Below is a small trained network, with its code and all its weights. Each question gives an input and a target symbol and asks what happens when units are switched off, that is, made to give their printed mean instead of their output.

import numpy as np


def w(rows, s, z=0):
    codes = np.array(rows[::2]) - 128.0
    scale = np.full(codes.shape[1], s)
    scale[-1] = z or s
    return codes * scale


def norm(h):
    return h / np.sqrt((h * h).mean(-1, keepdims=True) + 1e-5)


def f(y):
    return np.maximum(y, 0)


def softmax(a):
    e = np.exp(a - a.max(-1, keepdims=True))
    return e / e.sum(-1, keepdims=True)


def log_softmax(a):
    a = a - a.max(-1, keepdims=True)
    return a - np.log(np.exp(a).sum(-1, keepdims=True))


def net(x, mask):
    ids = ['αδζηλξπσψω'.index(c) for c in x.split()]
    T = len(ids)
    res = E[ids] + P[:T]
    u = 0
    for l in range(3):
        q, k, v = (norm(res) @ M[l].T for M in (Q, K, V))
        z = softmax(np.where(np.tri(T) > 0, q @ k.T / 2**0.5, -1e9)) @ v
        res = res + np.where(mask[u], z, O[l][:, -1]) @ O[l][:, :-1]
        u += 1
        y = f(norm(res) @ A[l][:, :-1].T + A[l][:, -1])
        res = res + np.where(mask[u : u + 4], y, B[l][:, -1]) @ B[l][:, :-1]
        u += 4
    return log_softmax(norm(res)[-1] @ U[:, :-1].T + U[:, -1])


Q, K, V, O, A, B = {}, {}, {}, {}, {}, {}
E = w([
[162,112,145,162,128,137,129,103,119,121],'α',
[170,120,154,153,144,133,138,116,123,116],'δ',
[173,124,143,144,140,157,126,99,123,128],'ζ',
[161,88,152,128,126,129,139,107,143,172],'η',
[132,152,173,114,132,139,148,127,159,106],'λ',
[128,126,122,94,99,118,147,77,79,115],'ξ',
[129,159,116,99,166,146,135,131,80,187],'π',
[124,75,3,157,157,139,134,126,126,148],'σ',
[100,181,123,148,100,145,129,139,76,105],'ψ',
[77,115,136,145,124,90,167,142,92,128],'ω',
],0.0044)
P = w([
[122,121,251,215,175,128,7,70,122,135],'0',
[137,102,220,168,152,147,76,87,83,136],'1',
[101,106,194,153,137,162,101,97,79,142],'2',
[123,123,165,142,131,151,152,107,78,146],'3',
[133,131,140,132,125,146,181,123,86,137],'4',
[134,144,122,108,120,140,192,138,95,135],'5',
[140,150,102,85,106,134,209,155,108,139],'6',
[147,155,83,89,92,119,223,143,103,138],'7',
[154,162,65,89,78,116,239,159,119,128],'8',
],0.0025)
Q[0] = w([
[92,151,134,30,137,123,124,137,151,81],'L0H1',
[201,170,101,109,75,104,253,134,121,156],'L0H1',
],0.0056)
K[0] = w([
[151,90,63,190,149,134,92,124,123,171],'L0H1',
[119,130,75,55,85,164,252,185,99,119],'L0H1',
],0.0046)
V[0] = w([
[151,44,15,119,102,131,108,35,53,72],'L0H1',
[1,217,157,54,94,61,122,138,45,160],'L0H1',
],0.0023)
O[0] = w([
[184,158,148,200,41,118,67,184,123,237,254],'L0H1',
[86,64,151,104,87,252,58,139,142,117,206],'L0H1',
],0.0031,0.00061)
A[0] = w([
[127,169,221,74,119,152,133,167,212,75,110],'L0N1',
[127,129,128,127,128,127,126,129,129,128,123],'L0N2',
[147,105,1,45,133,123,105,184,200,84,8],'L0N3',
[113,158,97,56,67,59,120,133,145,122,122],'L0N4',
],0.0024,0.0016)
B[0] = w([
[191,60,70,187,75,132,102,68,64,174,254],'L0N1',
[129,128,128,128,127,128,127,130,128,128,128],'L0N2',
[5,143,162,169,185,132,166,173,90,158,160],'L0N3',
[136,71,113,125,169,140,167,148,132,174,228],'L0N4',
],0.0027,0.00037)
Q[1] = w([
[152,78,108,118,68,220,253,92,10,177],'L1H1',
[81,133,93,67,99,127,42,175,154,106],'L1H1',
],0.0061)
K[1] = w([
[114,122,2,146,136,114,118,159,126,132],'L1H1',
[127,123,220,149,144,147,98,126,147,119],'L1H1',
],0.0079)
V[1] = w([
[173,68,65,248,213,164,135,210,232,104],'L1H1',
[252,41,154,117,111,145,100,5,135,109],'L1H1',
],0.0023)
O[1] = w([
[7,152,79,119,75,157,193,46,54,180,13],'L1H1',
[109,153,4,96,122,101,123,147,200,96,247],'L1H1',
],0.003,0.0011)
A[1] = w([
[25,187,47,177,114,96,140,177,129,144,60],'L1N1',
[150,123,162,181,143,160,98,167,201,112,76],'L1N2',
[117,111,99,46,168,122,179,117,221,28,4],'L1N3',
[160,115,74,113,139,99,39,253,205,105,109],'L1N4',
],0.0034,0.0022)
B[1] = w([
[252,128,228,60,98,130,144,56,171,156,198],'L1N1',
[105,103,86,33,85,122,116,108,48,105,252],'L1N2',
[215,131,202,173,108,218,208,54,216,216,160],'L1N3',
[144,105,18,77,107,43,180,46,27,68,227],'L1N4',
],0.0029,0.0012)
Q[2] = w([
[2,121,142,181,164,124,27,64,149,126],'L2H1',
[124,56,198,92,134,171,102,147,63,124],'L2H1',
],0.0085)
K[2] = w([
[129,116,135,213,191,92,42,41,151,96],'L2H1',
[64,117,132,196,188,136,173,254,23,87],'L2H1',
],0.0057)
V[2] = w([
[82,74,153,195,16,79,178,134,152,45],'L2H1',
[139,3,167,108,154,70,171,125,127,193],'L2H1',
],0.0038)
O[2] = w([
[123,153,45,163,253,229,61,89,65,208,4],'L2H1',
[108,218,154,32,126,106,20,81,140,84,237],'L2H1',
],0.0043,0.0011)
A[2] = w([
[177,26,166,163,172,161,144,253,100,100,1],'L2N1',
[164,172,109,133,104,61,113,184,210,121,89],'L2N2',
[109,165,141,124,159,76,112,134,173,54,82],'L2N3',
[147,154,164,103,224,186,26,194,121,116,38],'L2N4',
],0.0051,0.0029)
B[2] = w([
[206,55,131,74,80,200,36,164,124,253,252],'L2N1',
[26,99,100,198,169,201,92,109,114,111,218],'L2N2',
[119,144,81,86,116,166,144,221,128,188,192],'L2N3',
[55,37,197,49,237,122,234,122,46,117,226],'L2N4',
],0.0049,0.0022)
U = w([
[118,184,226,221,111,64,51,75,94,163,253],'α',
[147,196,103,160,186,51,156,191,120,175,212],'δ',
[63,61,81,249,123,169,200,165,129,102,111],'ζ',
[44,197,71,82,142,208,20,134,167,125,137],'η',
[184,159,161,111,165,168,164,63,254,108,155],'λ',
[204,156,74,49,95,80,65,81,83,36,104],'ξ',
[90,60,188,83,41,97,164,197,173,27,79],'π',
[131,137,116,135,100,30,183,118,116,181,35],'σ',
[186,74,149,142,73,189,74,180,111,222,139],'ψ',
[74,69,157,65,236,148,164,115,65,84,103],'ω',
],0.0069,0.0019)

Each question gives the input, a string of symbols that net reads in full, and the target symbol t.
The units are the heads (2 rows each of Q, K, V and O) and the neurons (one row each of A and B). Each row of codes is followed by its name. A weight is (code - 128) times the scale printed after its matrix; where a second scale follows, it is the last column's (O, A, B and U).
mask holds one flag per unit, layer by layer, with each layer's heads first. A switched-off unit (its flag False) gives its mean, the last column of its rows in O or B, instead of its output. The means were averaged over made-up inputs and are rounded, as every weight is.
A unit's drop is (log p(t) with every unit on - log p(t) with that unit switched off) / (log p(t) with every unit on - log p(t) with every unit switched off).
The circuit of an input: a set's keep is (log p(t) with only the set's units on - log p(t) with every unit switched off) / (log p(t) with every unit on - log p(t) with every unit switched off). Starting from the 12 units with the biggest drops (on a tie, the unit counted first), units are removed one at a time, each time the one whose removal leaves the highest keep (on an exact tie, the one counted first), for as long as the keep stays at least 0.8.
units of the circuit, in order: the units of the circuit, biggest drop first
unit that matters most: the unit with the biggest drop
k most important neurons: the k neurons with the biggest drops, biggest first
top k neurons in layer l: the k neurons of layer l with the biggest drops, biggest first
drop of u: that unit's drop, to one decimal
input π ω η ω ζ λ, target ω: most important neuron => (L0N1)
input ζ η ω ξ δ α ξ, target ξ: units of the circuit, in order => (L1N4, L1H1, L2N4)
input π α α η δ η ω π, target ω: units of the circuit, in order => (L1H1, L2N4, L2H1)
input δ ξ ξ η ζ ζ π ψ δ, target ψ: units of the circuit, in order => (L2N1, L1H1)
input ζ ω η, target ω: units of the circuit, in order => (L2H1, L2N4)
input ξ ζ λ λ δ η ζ δ, target η: 2 most important neurons => (L2N2, L2N4)
input ω ζ δ, target ω: units of the circuit, in order => (L2H1, L2N4)
input ζ ξ ω ζ ψ, target ω: units of the circuit, in order => (L2N4, L1H1, L2H1)
input ξ ζ ξ, target ξ: units of the circuit, in order => (L1N4, L1H1)
input σ σ α ζ η ζ σ η, target σ: units of the circuit, in order => (L2N1, L0H1)
input η α η, target η: top 2 neurons in layer 2 => (L2N2, L2N3)
input α ζ ζ ξ σ, target σ: 2 most important neurons => (L2N1, L1N1)
input π λ π α ζ ω δ ξ, target ω: units of the circuit, in order => (L2H1, L1H1, L2N4, L0H1)
input ω δ π ω π π α, target π: units of the circuit, in order => (L2H1)
input ω π δ η λ, target λ: 2 most important neurons => (L1N3, L2N1)
input ζ ψ α ζ ξ λ, target ξ: 2 most important neurons => (L1N4, L0N1)
input ξ ζ ζ ξ ζ λ ξ ω λ, target ω: 2 most important neurons => (L2N4, L0N1)
input ζ π π π π σ α σ, target σ: 2 most important neurons => (L1N1, L2N1)
input ξ π ω π α ξ, target π: top 2 neurons in layer 2 => (L2N1, L2N2)
input ζ ψ ζ α ψ ζ ψ λ, target ψ: unit that matters most => L2N1
input ξ ψ ψ α λ, target ψ: 2 most important neurons => (L0N1, L2N1)
input ξ α η, target ξ: top 2 neurons in layer 1 => (L1N4, L1N2)
input α λ η η, target λ: 2 most important neurons => (L1N3, L2N1)
input η ω σ η α, target α: drop of L1N4 => 0.1
input ψ ω ζ ψ, target ω: drop of L0H1 => 0.3
input ξ σ ξ α, target α: drop of L2N4 => 0.2
